Below is a small trained network, with its code and all its weights. Each question gives an input and a class and asks what happens when units are switched off, that is, made to give their printed mean instead of their output.

import numpy as np


def w(rows, s, z=0):
    codes = np.array(rows[::2]) - 128.0
    scale = np.full(codes.shape[1], s)
    scale[-1] = z or s
    return codes * scale


def f(y):
    return y / 2 * (1 + np.tanh(0.7978845608 * (y + 0.044715 * y**3)))


def log_softmax(a):
    a = a - a.max(-1, keepdims=True)
    return a - np.log(np.exp(a).sum(-1, keepdims=True))


def net(x, mask):
    res = np.array(x, float).reshape(1, 8) / 4 @ E
    y = f(res @ A[0][:, :-1].T + A[0][:, -1])
    res = res + np.where(mask, y, B[0][:, -1]) @ B[0][:, :-1]
    return log_softmax(res[-1] @ U[:, :-1].T + U[:, -1])


A, B = {}, {}
E = w([
[211,55,139,114,178,97,181,205,133,98,123,88],'x0',
[98,136,146,103,138,64,118,144,107,141,120,116],'x1',
[38,149,138,104,74,138,214,143,108,114,224,57],'x2',
[128,127,96,63,177,71,174,150,105,73,154,102],'x3',
[89,254,69,76,206,147,80,126,105,181,83,102],'x4',
[134,75,160,197,162,196,150,157,143,186,106,60],'x5',
[147,142,69,135,137,221,118,94,126,65,166,140],'x6',
[144,125,180,147,118,149,111,52,30,114,145,83],'x7',
],0.0091)
A[0] = w([
[168,80,176,197,124,201,168,104,87,113,196,33,236],'n1',
[51,190,209,167,100,126,68,66,97,198,85,100,166],'n2',
[212,89,79,176,175,169,51,169,235,197,27,228,201],'n3',
[178,196,74,71,234,89,40,91,74,130,52,190,151],'n4',
[146,94,142,100,138,82,255,181,129,89,175,95,254],'n5',
[83,129,103,94,37,131,107,61,148,51,201,219,180],'n6',
[37,216,74,31,147,113,174,162,131,123,160,72,172],'n7',
],0.0058,0.0029)
B[0] = w([
[103,95,139,157,210,191,178,64,57,67,154,125,212],'n1',
[32,131,187,165,122,91,32,126,32,168,119,190,203],'n2',
[148,123,180,170,83,206,134,174,220,135,19,70,253],'n3',
[203,209,114,46,109,109,46,84,94,59,50,66,224],'n4',
[162,99,132,111,187,59,239,198,93,105,164,130,210],'n5',
[204,189,45,206,2,123,172,122,174,118,222,221,206],'n6',
[41,196,68,52,205,100,157,169,191,181,201,125,218],'n7',
],0.0066,0.011)
U = w([
[161,162,75,161,42,113,150,105,153,113,197,209,227],'0',
[150,97,156,180,110,171,133,185,208,161,71,100,159],'1',
[96,129,121,158,152,212,128,31,53,123,174,107,8],'2',
[195,176,98,63,128,106,60,85,104,79,93,103,144],'3',
[184,1,169,126,146,52,209,177,98,98,167,123,107],'4',
[70,183,63,61,178,89,161,190,148,170,187,117,145],'5',
[74,147,167,133,96,54,69,123,77,222,115,173,120],'6',
],0.0096,0.0015)

Each question gives the input, the list of numbers given to net, and the class t.
The units are the neurons (one row each of A and B). Each row of codes is followed by its name. A weight is (code - 128) times the scale printed after its matrix; where a second scale follows, it is the last column's (A, B and U).
mask holds one flag per neuron, in row order. A switched-off neuron (its flag False) gives its mean, the last column of its row in B, instead of its output. The means were averaged over made-up inputs and are rounded, as every weight is.
A unit's drop is (log p(t) with every unit on - log p(t) with that unit switched off) / (log p(t) with every unit on - log p(t) with every unit switched off).
The circuit of an input: a set's keep is (log p(t) with only the set's units on - log p(t) with every unit switched off) / (log p(t) with every unit on - log p(t) with every unit switched off). Starting from all 7 units, units are removed one at a time, each time the one whose removal leaves the highest keep (on an exact tie, the one counted first), for as long as the keep stays at least 0.8.
units of the circuit, in order: the units of the circuit, biggest drop first
k most important neurons: the k neurons with the biggest drops, biggest first
drop of u: that unit's drop, to one decimal
input [7,1,-4,-8,6,-6,-6,-5], class 1: 2 most important neurons	(n3 n1)
input [0,-1,0,5,-1,-3,-3,5], class 4: units of the circuit, in order	(n4 n5)
input [1,1,-5,3,8,-1,-3,-7], class 3: units of the circuit, in order	(n4)
input [5,-7,1,-3,2,-5,-3,7], class 2: units of the circuit, in order	(n4 n5 n1)
input [-1,-4,0,0,8,6,1,-7], class 1: 2 most important neurons	(n3 n5)
input [-3,6,4,-1,-3,-4,-4,1], class 0: 2 most important neurons	(n6 n4)
input [-8,0,1,4,3,-6,6,-6], class 0: 2 most important neurons	(n6 n5)
input [3,-3,-5,-2,6,0,7,-7], class 1: drop of n3	5.0
input [-6,-8,-1,-8,3,-3,8,1], class 0: drop of n5	0.0
input [6,6,-1,-6,2,3,-6,5], class 6: drop of n5	0.2
input [-4,-5,-6,-6,-3,-5,4,-7], class 1: drop of n3	2.4
